Rows, each with roughly how far along a hidden order it lies (0 to 30):
[ 73 -17  -2   2  -2  -7  10  -1 -10  -1   1  -1  -6  -8 -14 -20   4  -4]  10
[ 25 -11  12   4  -2  -3  -4   2  -2  -6  -4  -5   6  -3 -11  -2   4 -10]  8
[  2   5   1   8   0  -2   0  -7   0   3 -11  -2   5   1 -21  -5   9   2]  3
[ 51 -13 -12  22   3  -5  20 -14  -9   6 -22 -10  -8 -15 -20 -32  31  -7]  27
[ 35   0  -4  11  -1  -3  17 -11   0   6 -15 -10  -3  -7   4 -18  21  -9]  16
[-5 -4  0 -1  0  4 10 -4  1  8 -5 -3 -7  1  1 -8  5  3]  2
[ 66 -18   5   3  -4 -14  11  -4  -6  -5  -5  -7   1 -11 -31 -17  15 -20]  22
[  5  -6   8 -10   0   7  13  -3   5   4  -8  -8  -2   2  -6  -1  10 -13]  5
[ 14  -6   2  -9   3   8  18  -6   5   9  -7  -9 -11   2  -6  -5  12  -6]  4
[ 69 -17   0   6  -1  -4  35 -15  -2   9 -20 -17  -3 -12 -40 -34  35 -23]  30
[ 95 -19 -15   2   4  -3  42 -11  -6  13 -10 -15 -23 -13 -38 -37  27 -15]  27
[ 94  -7 -13  10   2  -9  29 -10  -9   7 -11  -9  -7 -14 -28 -32  21 -10]  26
[ 52  -8  -3   2   4  -5  20 -11  -2   7 -14 -11   1  -6 -21 -23  24 -11]  16
[ 43  -3  -8   3   0   0  25 -12  -3   8 -11  -9  -7  -8  -6 -18  19  -5]  15
[ 65 -24   5  19  -1 -14  19 -14  -6   2 -24 -15  10 -13 -28 -28  39 -22]  30
[ 18   3  -7  -9   4  10  20  -2   3  12  -3  -6 -15  -1   8  -8  14   1]  2
[ 80 -19  -3   2   3 -11  18  -3  -7   1  -4  -8  -4 -12 -51 -23  15 -13]  23
[ 15   7 -11  -8   6   5  13  -9   0   7   2  -3 -13  -1   7  -5   5   7]  1
[-19   2  -8  -4   0  13  13  -4   0   8  -1  -1  -9   0  18  -6   5   5]  1
[ 98 -17  -2   0  -1  -8  29  -2  -6   1  -2  -8 -11 -10 -39 -21  15 -14]  23
[ 51 -13   5  13  -2  -6   8 -10  -3   0 -18 -11  13  -7 -22 -15  22 -15]  17
[ 80 -12   8   2  -2  -5  18  -4  -1   2  -4 -12  -9 -13 -39 -19  16 -22]  20
[ -2   0   5  -5   0   4  14  -4   5   3  -8  -8  -3   2 -11  -3   9 -11]  5
[ 29  -9  -7   1   3   3  28 -10   0  13  -8 -12 -18  -6 -22 -18  22  -8]  16
[ 42 -15  -1  -2  -1  -5  11  -4  -5   0   2  -2  -9  -5 -12 -16   7  -3]  11
[ 53 -21   5  16  -4 -11  22 -15  -5   5 -23 -14   4 -13 -38 -27  34 -22]  30
[ 78 -25   8   2   3  -6  20  -6  -1   0 -10 -12   0  -9 -26 -14  21 -22]  19
[ 37 -12 -10   0   0  -5  17  -2  -6   2   2  -4 -11  -6  -1 -12   6   0]  11
[ 66 -19  -1  18  -2 -10  24 -16  -6   7 -21  -9   3 -13 -52 -31  31 -18]  29
[ 74 -17   7   8  -4 -12  12  -4  -4  -3  -3  -7   4  -8 -29 -19  13 -16]  22
[ 33  -5  -1  -7  -1  -4  13   2  -1   0   5  -6  -8  -3 -20  -8   3  -9]  9
[ 91 -16  -7  15   2 -10  27 -11  -9   7 -11 -10  -8 -16 -30 -24  24  -5]  26
[ 52 -19   0  24  -6 -13  20 -17  -8   5 -23 -13   8 -15 -29 -25  33 -10]  28
[ 68 -17  -2  16   2  -9  22 -16  -6   7 -21 -14   3 -13 -37 -28  35 -14]  29
[ 65 -16   2  19   0 -10  24 -16  -8   7 -21 -16  -2 -14 -25 -28  33 -21]  29
[ 81 -29  -8  17  -4 -15  15  -7 -12   1  -7  -6  -2 -13 -27 -29  15  -8]  25
[ 68 -10  -2  35  -5 -23  -4 -12 -16  -6 -12  -3  10 -15  -4 -29  18  -3]  26
[ 79 -17 -11  12   0 -11  21  -8  -8   3  -4  -8 -12 -12 -37 -27  20  -9]  25
[ 73 -18 -10   2   2  -5  34 -10  -5  11 -10 -12 -17 -13 -45 -35  27  -8]  26
[ 41 -22   0  12   1  -5  31 -16  -3   8 -19 -18  -7 -13 -42 -27  32 -20]  30
[ 18  -5   8  -2   2  -1   7  -1   4   1  -7  -5   4  -1 -17  -4   9 -16]  6
[ 65 -13  -9  15   0 -12  15  -9 -11   3  -8  -7  -7 -15  -7 -29  12  -6]  25
[ 85 -23  -4  35  -4 -23  -4  -8 -17  -7 -10  -2   9 -19 -14 -30  14  -3]  25
[ 69  -6   2  -7   0  -3  12   4   1   0   3  -5  -7  -1 -12  -8   5 -14]  8
[ 55  -1  -9   5   4  -5  24  -7  -5   9  -6  -8  -5  -7  -4 -19  12   1]  14
[ 26  -9   2   1   4  -3  19  -9   2   8 -17 -12   2  -5 -47 -18  25 -16]  17
[ 86  -6  -7   1   2  -3  18  -9  -4   8 -10  -6 -16  -6  -7 -20  14  -3]  15
[ 34  11 -14  -6   3   7  20  -3   1  10   2  -4 -15   2  -6  -7   5   6]  0
[ 70 -11  -7  -1  -4  -6  13   0  -4   1   5  -3  -7  -5 -15 -10   0  -3]  11
[ 17  -3 -10   5   1  -4  11  -1  -6   2   2  -2  -6  -7 -19 -17   7  -1]  11
[ 67  -5  -7 -11   4  -2  22   1  -1   5   7  -4 -25  -6 -21 -15   6  -4]  10
[ 69 -16   0   3   1 -10  23   0  -5  -1  -1  -9  -5 -10 -32 -21  15 -17]  22
[ 30  -9  12   7   3  -6   9 -10   0   4 -17 -10   6  -8 -12 -19  22 -16]  18
[  4  -5   6  -7   5   4  14  -2   5   4  -6  -2  -2   0   2  -2   9 -11]  5
[ 49  -2 -11  -5   5   2  26  -7  -2  11  -4  -7 -20  -6 -31 -20  14  -1]  13
[  5   9 -12  -6   0   4  12  -1  -2   6   8   0 -15  -1  -4  -2  -8   8]  0
[ 42 -11   5 -12   1   0  12   1   3   1   0  -7  -2  -1 -26  -4   8 -16]  7
[ 38 -10   6  -7   5  -2  12   2   2   0   2  -7  -3  -1 -17  -7  -1 -13]  8
[ 40 -10   7  -4  -1  -6   5   6  -1  -4  -1  -5   3  -3 -16  -5   6 -10]  8
[ 29 -10   3  24  -1  -9   0 -12  -6   0 -19  -7  14  -8 -26 -13  16  -6]  16
[ 39  -6 -15   0  -1  -1  23  -6  -4  11  -2  -5 -10  -6 -19 -20  16  -1]  13
[ 96 -17  -3   4   2 -10  23  -3  -6  -1  -2  -9 -11 -11 -38 -22  15 -14]  23
[ 37 -15  -3  31  -4 -20   3 -13 -15  -8 -14  -5  14 -16 -21 -32  14  -4]  26
[ 89 -23   2 -12   3  -1  31  -3   3   6  -8 -15 -14  -4 -22 -19  24 -21]  20
[  3   4 -13  -5   6   6  14  -1  -1   8   4  -3 -17  -3 -10 -13   1   7]  0
[ 92 -17 -11  13   0 -11  31 -15  -9   6  -6  -9  -9 -14 -23 -32  21  -7]  26
[ 66  -8   8  -5  -3  -4   3   4   0  -2   2  -4  -3  -3 -26  -7   4 -12]  8
[ 82 -10  -6  -8  -1  -4  19  -1  -4   4   5  -4 -16  -6 -13 -26   5  -3]  11
[ 82 -22  -1  18  -3 -19   8  -4 -10  -5  -6  -4   7 -13 -36 -21  18 -12]  23
[ 55  -1  -9   5   1  -1  25 -10  -4  11  -6 -10 -13  -6 -13 -23  16  -1]  14
[  2   6 -13 -11   9  10  22  -1   1  10   3  -4 -24   2   1 -20   4   6]  0
[ 75 -15  -6  20  -3 -15  15  -9 -14  -1 -12  -6  -5 -14  -6 -24  20  -5]  25
[ 53  -6 -11  -8   9   0  24  -3  -4   8  -1  -6 -22  -6 -22 -16  12  -3]  12
[ 44 -12   3   0   0  -1  23  -9   1   7 -14 -12  -1  -6 -14 -16  27 -15]  17
[  9  10 -12  -3   1   3  11  -1  -3   8   3  -1 -11   1   3  -7   0   8]  0
[ 43  -6   3   4  -2  -7   6   1  -3  -4   3  -1  -4  -4 -22  -4   7  -6]  9
[  7   2   0  -7   4   8  13  -4   5  12  -7  -7  -3   2 -13  -3   7  -8]  3
[ 23 -11  -4  -1   3   1  23  -9   0  11 -14 -11  -8  -6 -13 -20  22  -9]  16
[ 71 -19  10  -1  -3  -7  22  -4  -1   0  -9 -11  -7  -8 -42  -5  18 -21]  20
[ 31   6 -14 -11   4   8  25  -3   3  10   2  -6 -21   0   8  -8   8   6]  1
[ 13 -12   2   5   2  -1  27  -9  -1   7 -15 -12  -3  -6 -29 -15  27 -14]  16
[ 37 -12   8  13  -3  -7   8  -9  -2   1 -17  -9   9  -7 -17 -12  19 -14]  18
[ 66  -5  -9  -1   0  -3  21   0  -4   5   4  -5 -19  -5 -23 -15   5  -3]  11
[ 77 -18   2  15   0 -10  25 -14  -5   6 -21 -12   6 -15 -34 -24  38 -14]  29
[ 81 -17   6  21  -2 -15  20 -20  -6   5 -25 -13  12 -14 -33 -27  32 -13]  30
[ 49  -6   5   0   0  -1  21  -8   2   6 -14 -13  -7  -5 -30 -16  23 -19]  18
[-24  11  -8  -9   6   8  18  -3   2  10  -4  -6 -13  -1   2  -8   5   5]  2
[ 78 -21  -6  12  -2 -11  25 -11 -10   7 -10  -8  -7 -12 -21 -33  24  -7]  26
[ 43 -18   5   4  -3  -2  18 -11   0   7 -15 -10  -2  -6 -12 -16  20 -15]  17
[ 51 -14  -8   0   1  -2  17  -1  -5   5   1  -4 -14  -8 -25 -17   7   1]  12
